Group and class of each row:
[ -8   1   4  -4   8 -13  -2   1  -7 -10   6   3  -9  -7   5  15 -13   1
   8   7   0  -6   2  -9  -1  -6  -1  11   6 -11]
J291 J284
[  6  -1  -5  -6  -1  -2  -1   2  -2   2   3  -2   1  10  -2   9 -22   9
  12  -3   7  -2   3   1  -2 -17   0 -10  -4  -7]
J690 J683
[ -6   3   3   0  14  -7  -3   0  -6 -12   2  -3 -13  -9 -12   6   3  -1
  -3   8   6   9   6  -3  -3  11   0  31   6  -7]
J388 J988
[  3   3   1   7  14  -6  -1   3  -1  -6   3  -2  -4  -2 -12   2  12  -1
   3  -1  -6  -2   1   1   2   3  -1 -11  -7   0]
J743 J32
[  0   4  -2 -21   8 -16  -5   0  -7 -10   0   4 -14  -8  -1  13  -4   9
  -8   7  13  -1   9  -6  -4   3   9  26   5  -9]
J388 J705
[ -5   1   2   3  14  -6  -3  -3  -5  -5   1   1  -8  -9  -2   1   8   1
 -11   7   4  -8   3  -4  -3  16   2  18  10  -2]
J388 J988
[ -5   2  -7  -4  32 -19   0  -2 -11  15  -1   7   3  15  -3  -2   4   5
   8  -8  -7  -1  -1   3   9  12   4 -41  -6 -12]
J743 J98
[  3   6   6   6   6   0   1   7  -2  -7   3   4  -5  -4  -7   7   9   1
  -5  -2 -19   2   4  -2   3   6   3   1  -1   1]
J743 J32
[ -1   3   2  -2  19  -4  -1  -3  -5  -1  -3   1  -8  -1 -10  -6  21  -4
   1   3   8  -9  -4   4   1  15  -1   4   6  -2]
J388 J988
[ -4   3   3  -1  18 -11  -3   1  -4 -11   2   1  -4  -8   1   4  -4  -5
   6   4  -2  -5  -2  -3   1  -2  -6   7  -2  -2]
J291 J642
[  4   1   0  -5   9 -13   0   2  -3  -3   3   0  -3   5   0  11 -17   4
   8  -1   3  -3   3   1  -1  -7  -1  -5  -7  -3]
J690 J683
[ -7   1   4  -2   7  -6  -4   0  -2 -10   2   1  -8  -5   3  10 -12   0
   5   8   2  -3  -1  -7  -4  -3  -3  18   1  -6]
J291 J284
[  2   3  -1  -5  19 -12   0   1  -8  -1   3  -2  -7   5  -4   6   2   5
   6  -3   4  -9   0   2   2  -3  -1  -8  -1  -7]
J690 J218
[  0   9  -2   4  19 -16   2   3  -7  -1   3   0  -9  -1 -11  12   5  12
  -2  -1 -14   0   7  -1   4  13   0  -7  -4  -6]
J743 J32
[ -4   1   4  -6   2  -6  -4   1  -1 -12   2   0  -5  -6   7   9 -17   2
   6   6   5  -2   2  -6  -2 -13  -1  15   2  -4]
J291 J284
[ -4   3   2   1  15   2  -3  -2  -3  -4   2  -1  -2  -4  -2  -8   3  -7
  10   2  11 -10  -8   5   5  -1  -3  -8  -5   3]
J291 J642
[  7   3   1  -2  -3  -3   1   4  -1  -5   4  -3  -5   3 -13  15  -9   4
   7   1   1  -1   3   3  -8  -7  -4  10  -2  -7]
J690 J683
[  1   0  -3  -6   6 -12  -3   1  -5  -8   6 -10  -5   6  -3  11 -23   9
   9   3   9  -2   6   0  -1 -11  -3   7  -2  -8]
J690 J683
[ -4   3   3   3  15  -3  -1   0  -2  -4   0  -2 -10  -8   0  -2   3   2
   0   3  14  -5   0  -4   5  -5   1   3  -1   3]
J388 J705
[  3   5  -3  -3   4  -8  -1   2  -6   0   1  -3 -10   3  -7   9  -3  11
   3   3   7  -6   7   0  -2  -6   1   4   2 -23]
J690 J218
[  3   6   1   5  17 -12  -2   8  -5  -6   4   1  -3  -3  -8  12   9   4
   0  -5 -15   0   5  -5   4   9   5 -14   0  -7]
J743 J98
[-1 16  4  6 13 -9 -4  2 -2 -9  0 -1 -4 -6 -2  2  7 -1  1  3  0 -4  3 -2
  5  0  0  6 -3  0]
J388 J705
[ -2  -1  -1  -4  25 -11   0   2  -7   2   3  -2  -6   9  -2  12 -14   8
   6   1  -3  -4   5  -2   1  -1  -3  -4  -2 -11]
J690 J683
[  2   1   9   1  -2   8  -3   4   5 -19   2  -3  -4 -12  11   1   1  -9
   6   2   0  -1  -3  -7   1 -21  -5  15  -2   7]
J291 J284
[ -2   0   1  -2  11 -13  -4   1  -1  -9   3   1  -3  -4   3  11  -5   0
   9   1   8  -4   1  -5  -1  -9   0   6  -2  -5]
J291 J642
[-10  -1   1   2  22  -8   1  -4  -3  -7   0   3  -3  -4  -4  -8   1  -2
   4   2  13  -6  -1   0   3   8   1  -2  -1   2]
J388 J988
[  6   4   0  -3   6  -7   0   5  -4 -11   4  -6 -11  -1  -7  17   2   7
  -1   3  -3  -2  12  -3  -4  -5   4  21  -1  -6]
J690 J218
[-7  5  3  2 18 -3  1 -1 -5 -9  2  0 -6 -8 -4 -3 11 -6 -2  4  1 -5 -4 -1
  0 13 -1 13 -2  2]
J388 J988
[ -9   3   2  -1  18 -13  -3  -3 -12  -2   1   3  -9   0 -12   1   0   3
  -2   6   7  -6   4   0  -5  24   0  10   7 -10]
J388 J988
[ 0  1  0  4 12 -7 -3 -2 -2 -3 -1  4 -6 -4 -3 -3  7 -6  5  1  8 -5 -4  3
  2  1 -3 -7 -1  1]
J388 J705
[ -5  11   5   0   3  -4  -3   2  -3 -12   1  -1 -12 -13  -5  10   1   2
  -8   9   1  -2   7  -6  -8  10   0  34   8  -4]
J388 J988
[ -3   3  -4   2  31 -19  -1   2  -9   5   2   3  -3   8  -6   5   5   7
   5  -6 -22  -1   3   3   9   9   4 -35 -10  -8]
J743 J98
[  1   5   0   3  11  -7  -2   5  -2  -5   1  -1  -6   1 -10  15   9   4
  -4   0 -21   9   9  -7   0  16   3   5 -10  -6]
J743 J32
[  7   4  -2   0  16  -5   0   2  -3  -5   2  -3  -6   1  -6   6   1   3
   6  -3   3  -5   4   3   3  -5  -1  -2 -11   2]
J690 J218

Group and class of each row:
[  5   6   0   5   3   2 -11  -4   3  -1   0   1  -4   3  -5   2   3  -1
   8  -1  -2   0  -6   6  -6  -2  -5   0   0   0]
(86) S
[  3  12  -2  15  -2   2 -20  -4   6  -6  -7   0  -2   4 -14   2   6  -6
   8  -3   3  -1  -5   6 -23  -9  -2   8  -2   3]
(86) S
[  8   4   1   6   2   7  -5  -5  10  -5  -3   2  -6   8  -8   3  -3  -7
   4  -6  -3   3 -18   3  -3  -1  -2  -4   8  -9]
(86) S
[ -3  13  -4  -2   5   4  -3  -1   0   0  -1  -2  -4  -4   7  -8 -11   2
   2  -6  -3   5   3   0  -6  -6   8   2  -3   3]
(82) Q
[  6  12   3  12  -4   6 -11   1   3   0   0   5  -1   1 -13   8   7  -5
   6  -1   0   2  -2   7 -11  -3  -4   5   4  13]
(86) J
[ -9  12  -4  -1   4   4  -9  -2  -3   4 -12  -1  -5   1 -10 -12  -8  -1
   1   9  -1   2   6  -2 -12  -5   8   6 -14  10]
(82) T
[  4   3  -1   7  -3  -2 -11  -8   8  -3  -5   0  -3   3  -6   3  -5  -5
   7  -7   2   1 -10   5 -12  -3  -4   3   1   9]
(86) S
[ -5  19 -11  -2  -1   2  -2  -3   2   2  -7   0  -1  -2  -5   5  -4   0
   0   7  -2   6   1   1 -11   4   7   5  -8   3]
(82) T
[-11  19  -9  -2  -3   4  -1  -3   1   5 -10   2   0   1  -3 -10 -11  -3
   0  12  -3  10   5   4 -17  12  10   5  -9   6]
(82) T
[  7   7   3   8   0   6  -5  -1   3  -1  -5   0  -2   4 -14   1  -2  -6
   1  -4  -3   1  -3   4  -6  -6   5   0   9  -4]
(86) J
[ -4  14  -4  -2   2   1 -13   2  -2   4  -5   6  -4  -5  -3  -7  -9   1
   5   5   0  -1   4  -2 -14  -4   8   9 -15  16]
(82) T
[ 14  11  -4   8  -2   6 -10 -13  10  -3 -12   0  -1   8 -14   3  -1  -8
  10   3  -3   5   0   7 -13   2  -1  -1   2  -4]
(86) J
[-11   4  -7  -4   3   3  -4  -3  -3   5  -1   0  -9   1   0  -8 -11  -5
   6   6  -6   5   6   0  -4  -3   7   2  -1   3]
(82) T
[ 13   2  -1  10  -1   4  -6  -8   8  -2  -3   2  -1  11 -16   5   2 -10
   6  -2  -2   4  -2   4  -2 -12  -2   6  17  -7]
(86) J
[-11   6  -4  -2   5   6  -6   2  -1   9  -2  -4 -14  -1  -1 -10  -8  -6
   5   2  -5   4   9  -4  -8  -3  13   5  -6   7]
(82) T
[  8  12  -3  11  -4   3  -8  -6   7  -2  -6   0  -1   6 -12   3   1  -6
   6   1  -6   2  -3   9 -15  -4   0  -2   4   1]
(86) S
[ -8   7 -12  -2   1   4  -6  -1  -4   4   0   1 -11   1  -2 -10 -12  -4
   5   4   0   3   9  -4 -11  -7  12   1  -3  11]
(82) T
[  2   6  -6  -2   1   2  -7  -3   1   0  -6  -1  -4  -1   3  -5  -9   0
   7  -3   1  -4   0  -3 -10  -5   7   2  -7   9]
(82) Q
[ 10   7   0   6   1   2 -13  -2   5  -1  -3   7  -1   3 -12   3   1  -6
   6  -3  -2  -1   1   4  -7  -5  -2   1   6   1]
(86) J
[  7  -2  10  12   7   9  -7   1   5  -1   7   1 -14   8  -8   1  -8  -6
  11 -10  -4  -2   7   2   3  -8   2  -7  19   0]
(86) J
[ -8   5 -12   1   6   3  -6   1   2   5  -5  -1  -8  -2   4  -6  -8  -1
   3  -1  -2   0  -2  -5 -10  -7   8   2  -5   7]
(82) Q
[  7   8   3   9  -1   7 -12  -3   6   3  -2   2  -3   8  -5   2  -1  -9
  11  -3  -5   1  -1   6  -6  -8   2  -2   8  -1]
(86) J
[-8  8 -6 -8  4  3 -2 -1  2  1 -3  1 -1  0  1 -5 -7 -3  1 -1 -2  9  4 -1
 -3  4  7  0 -1 -3]
(82) Q
[ -4   6 -10  -2   0   0   5  -8   0   1  -9   2   0   1  -1  -7  -3  -6
   2  16  -3   8   3  -3  -8   4   2   5  -3  -4]
(82) T
[ -8  11  -9   0  -3   3  -4  -3  -2   2  -6   0  -7   0   1 -11  -7   0
   4   8   0   5   0  -5 -14   1   5   5  -9   8]
(82) T
[ -9  12  -7  -6   5   1   1  -1  -6  -2   0   0  -3  -4   1  -9 -10   0
  -1   9  -4   2   5   1  -6  -3   7   7 -10   6]
(82) T
[ 11   9   7   5  -2   4  -8  -1   5   2  -4   0   2   3 -11   5   0  -3
   4  -3   2   3   2   8  -6  -2  -4  -3   1  -1]
(86) J
[ 11   2   6   4   0   5  -6  -3   9  -3  -1  -3  -3   7 -12   3   0  -3
   6  -4  -1   1  -2  12  12  -8  -2  -4   7  -5]
(86) J
[ 12   6   2   4   3   3 -11  -3   6  -7  -1   1  -2   7  -2   5   2  -3
   5 -10   0   0  -5   0  -6  -3  -4  -3   4  -1]
(86) S
[ 10   7   3   6  -2  -5  -6  -6   7  -4  -6   3  -2   8 -11   3  -3 -12
   6   2   1   5  -1   8  -8  -1  -8  -4   7  -9]
(86) S
[  5  18  -6  -2   2   3  -4   0   3   4  -7  -1 -11   2  -1 -13  -9  -3
   3   4   1   5   8  -3  -9   0   7   4  -8   6]
(82) T
[ -2  10  -3  -2  -3   7  -2  -2   2   2  -3  -4  -1  -4   1  -9 -11   4
   1   6  -1   3   9  -3  -7  -1   8   5  -9   7]
(82) T
[10  6  1 10 -3  5 -6 -1  4 -5 -2 -2 -2  1 -7  5  0 -3  2 -5  4  3 -4  0
  1 -7  0  1 -1 -2]
(86) S
[  6  12  -3   6   0   2  -6 -10   9  -9  -6   4   3   8  -8   4   3 -12
   6  -1  -4   6  -8   5 -11   3  -7   0   7  -7]
(86) S
[  9   8  -3   9  -1   7 -10  -8   6  -1  -6   1  -8  10 -15   2  -1  -9
   9   1  -6   8  -3   5  -8  -6  -1  -4   8  -6]
(86) J
[  9  11   0   7  -1   1  -9  -4   8  -2  -5   3  -2   8 -13   6   3  -7
   4  -1  -3   4  -4   4 -12  -2  -5   1  -5   0]
(86) J
[  9  16  -7   6  -5  -3  -8  -3   9  -3 -13   1   5   4  -7   8   7  -3
   3   4   0   4  -7   7 -13   4 -11   5  -3  -4]
(86) S
[ -2   7  -2  -4   5   6  -6   0  -6   7  -3  -2  -6  -3  -1  -8 -11   0
   5   1   1  -1   8  -2  -5  -7  10   4  -8   9]
(82) T
[ -4   3  -7 -15   2  20   1   3  -6   4 -13   1  -5   0  -2 -10 -10   1
   8   2  -1   3   4   1  -7   2  10   9  -4   5]
(82) T
[ 2  4 -5 -5  7 12 -6 -3  1  1 -1 -3 -5  0  3 -4 -8 -2  4  1 -2  1 -2  0
 -8  2  6  2 -6  2]
(82) Q
[  9  10   2  10  -7   2 -17  -5   9   0  -1  -1  -3   3 -12   4   3  -3
   6  -1   0  -1  -9   8 -12  -7  -5  -7   3   4]
(86) S
[  0  24 -17  -4  -5   2   2  -7   5  -2 -12   2   5   1  -8  -7  -4  -3
   1  18  -6   9   2   4 -12  14   4   5 -14  -1]
(82) T
[  3   6  -2   4   4   1  -4  -4   5   1  -2  -3 -11   5  -6   0  -6  -6
   8  -4  -4  -1   0   4  -3  -4  -3  -3   7  -1]
(86) S
[ -3  13  -8  -3   2   4   1   1   3  -5  -5   3  -4  -3  -1  -4  -6   0
   2  -1  -2   3   2   3 -14   4   5   4  -7   3]
(82) Q
[ -3  11  -8  -3   5   1  -4  -3   3   9  -4   0  -5   1  -4 -10  -7   0
   9   5  -3   0   4   3  -6   3   6  -2  -6   4]
(82) T
[  6  10   6   7   4   5  -6  -3   4  -2  -2   1  -4   6 -11   4  -1 -10
   9  -5  -3   3   2   6  -2  -2   2   0   7  -4]
(86) J
[ -1  13  -5  -1  -1   7  -8  -5   1   0  -6   0   0  -2  -4 -11  -6  -1
   5   9   3   0   3   2 -16  -1   6   0 -12   5]
(82) Q
[  0   2  -4  -8  12   3   2  -2   1   0  -2  13  -4   3  -1  -7 -13  -1
   4   2  -1   5   3   5  -2   2   6  -2   0  -4]
(82) Q
[  4   3   1   8   1   6 -10  -1   6  -2  -2   0  -3   4  -2   0   0  -6
   4 -11   1   0  -2   2 -12  -6   6  -1   7  -1]
(86) S
[ -9  14  -8  -4  -1   0  -4  -1   3   4  -7  -1  -2  -3   2  -9  -6   0
   3   7  -3   4   1   0 -14   1   6   4 -10   7]
(82) T
[ -1   4   0  -3   4   7   4  -7  -1   6  -2  -7  -5  -2  -1 -12 -11  -2
  10  -3   1  -5   6  -3  -9  -9  10   1 -10  10]
(82) Q
[ -2  10  -5   0   3   2  -7  -3   2   2  -6  -3  -8  -3   0  -7  -8   0
   5   1   2   0   4   1  -9  -2   5  -4 -12  11]
(82) Q
[ 15  14   0   8  -5   5  -7   0   7 -12  -3   0   1   5 -18   4   1  -4
   5  -1  -7   3  -2   9 -10  -2  -2   2   3   2]
(86) J

Group and class of each row:
[-12  -7 -20  -4  -2  -5  17  -4 -16  -7  -4  -6  -2   5   1   6 -15 -13
   2   3  -1 -12   6  12  -3  22  -2  -3 -20 -12]
[43] (74)
[ -7  -5 -10  -3   6  -9 -14   7 -22  -8   7  -6   6  -3   9  -7 -19  -5
  -5   9 -21   2   5  16   9   7  -2   3  20  -2]
[54] (73)
[-18   1 -28   0  -1  -1  -4  -6 -12  -5  -2 -11   5   5   5  18 -45  -5
   1   5 -22 -12   6  16  -9   4  -1 -12   3  -2]
[48] (76)
[ -4  -5  -1  -7  -4 -15  21  -5 -10  -5   2  -7 -11  -1   3   3  -8 -12
   0   8  11  -6  14   7   5  -8  -8   1 -45   2]
[43] (74)
[ -3 -13 -19   1   3  -4  12   6 -33 -10   2  -4   1   9  -1  -2 -10  -3
   0  18  -6  -8   8   5  -5  18  -4  -7 -20   5]
[43] (74)
[-5  5 -8 -6 12 -3 -1 -3 -1  7  4 17  7  2  1 -5 11  4 -8 -1  5  9 -5  9
  5  4 13 -4  7 -1]
[54] (72)
[ -1  -4   1   3  -1 -12  -5  -1 -19  -8   1  -3  -7  -3  -4   6 -12   4
   4   1  -6   3   1   1  -5  -2  -2  -1 -10   2]
[54] (73)
